The rows lie along a hidden order. The number after each row says roughly how far along it the row is, from 0 to 20. A new part has a new order.
[-0.02  0.41 -1.62  0.17 -0.54 -0.09  0.93 -0.11  1.56  0.00 -1.18  0.42
  0.11 -1.16 -1.13  2.15 -0.33 -0.04  1.13 -0.46 -0.35  0.08  3.61  0.81
  0.23 -0.32] -> 8
[ 0.07  4.79 -0.48 -0.12 -0.07  0.18 -0.39  0.14  0.26  0.61  1.60 -0.33
 -0.08  0.20  0.72 -0.79  0.22  0.09 -0.93  1.61 -0.48 -0.01 -0.49 -0.13
  0.18 -0.02] -> 10
[-0.04  0.81  2.88  0.10  0.11  0.08 -0.36 -0.08 -0.19  0.24  1.08 -0.07
 -0.06  0.69  0.66 -1.16  0.19  0.21  0.64  0.12 -0.21 -0.07  3.65 -0.60
 -0.09  0.52] -> 10
[ 0.04  2.61 -0.29  0.16 -0.50  0.25 -0.01  0.30  0.26  0.29  0.30 -0.17
 -0.02  0.11  0.09  0.20  0.10  0.44  0.50  1.58  0.00  0.32 -0.11  0.05
  0.15 -0.10] -> 6
[-0.13  0.29  5.61  1.70  0.09  0.04 -0.03  0.00  1.65  0.07  0.12  0.91
  0.00  0.06 -0.03  2.07 -0.01  0.10  3.03  0.02  0.82 -0.35  9.99  0.12
 -0.05  0.71] -> 20
[-0.32  2.18  1.14 -0.03  1.31  0.29 -0.20  0.09 -0.93  0.79  0.11  0.29
  0.03  0.45  0.02  0.23  0.02  0.08 -0.77  1.09  0.79  0.36  0.74  0.28
 -0.18  0.42] -> 9
[-0.15  1.89 -0.14  0.27 -1.53 -0.17  1.13 -0.26  0.57  0.12  2.02 -0.25
 -0.08  0.17  0.62  0.22  0.05  0.23  1.69 -0.59 -0.65  0.68  3.32  0.28
  0.37  0.44] -> 6
[-0.17  5.34 -0.78  0.04  0.53  1.12  0.85  1.07  0.01  0.89  1.68  0.28
  0.09  0.28 -1.04  1.70  0.28  2.20  1.85  5.46  0.01  1.46  1.31  1.65
  0.10 -0.24] -> 0

Part 2:
[-0.73 -0.65 -2.36  4.27  0.65 -0.13 -4.90  0.33  0.83  2.54 -0.67 -1.64
  0.79 -4.39  0.30 -2.15  2.14 -0.59  6.00] -> 3
[ 0.27 -0.23 -2.12 -1.71  0.50  0.15 -0.57  0.02  1.32 -6.81  0.50  0.17
 -0.33 -1.83 -1.59  2.04 -0.59  0.49 -2.57] -> 15
[-0.36 -0.84 -1.25  2.31 -1.90 -1.09  0.25  0.03 -1.61  2.03 -0.46 -0.73
  1.49 -0.36 -1.11 -0.82  0.86  0.12  4.01] -> 3
[-2.64  0.98 -0.15 -6.42  5.19  0.73 -2.21  0.57  3.43 -0.38 -1.30 -1.80
 -0.39  0.19  1.07  2.59 -1.17  0.52  0.84] -> 0
[ 0.37 -2.39  1.35  0.95  1.53 -1.02 -2.02  0.41 -0.65 -0.94 -0.49 -0.66
 -0.61 -1.77  0.78  0.33 -1.02  0.24  2.77] -> 19
[-2.78 -1.24  2.38 -3.56  2.74 -1.00  1.91  0.09 -1.00 -4.36 -0.64  0.23
  0.13  1.27 -0.32  0.63 -1.65  1.42  0.94] -> 0
[ 2.86  0.10 -1.09 -1.44 -3.32  1.42 -2.19 -0.38  0.52  4.57  0.08 -0.11
 -0.67  0.18 -0.53  0.77 -1.75 -0.02 -0.31] -> 5
[-0.32 -0.65  0.99  1.30 -2.24  2.03  0.91 -0.99 -2.55  1.48 -0.36 -0.46
 -0.51  0.82 -1.71  0.40 -0.70 -0.44 -0.97] -> 3
[ 2.28 -2.42 -0.28 -0.35  2.20  0.20 -0.93  0.08 -0.13  0.99 -0.11 -0.74
  0.03 -0.50  1.07 -0.24  0.84 -0.12  1.17] -> 19
[ 1.95 -0.57 -1.96  4.20 -3.18  2.85 -4.16 -0.32 -1.35  1.09 -0.05 -1.48
 -0.42 -1.40 -0.03  0.60 -0.89 -0.25  1.03] -> 4
[ 0.59  5.01 -0.53 -3.74  1.39  3.35  1.29  0.16  3.11 -0.17 -0.05 -0.31
 -0.66  5.69  0.23  0.42 -1.22 -1.15 -2.74] -> 9
[-0.04  0.60 -1.88 -4.27  0.56 -2.01 -3.72  0.77  3.32 -4.79  0.08 -1.04
  0.40 -2.57  0.32 -0.52  0.10 -0.37  3.65] -> 16
[ 1.80 -1.66 -3.12 -1.37  0.34  3.65  1.83  0.26  2.74  6.61 -0.27 -0.94
 -0.17 -2.78 -0.04 -0.35  1.80 -0.33  3.24] -> 20
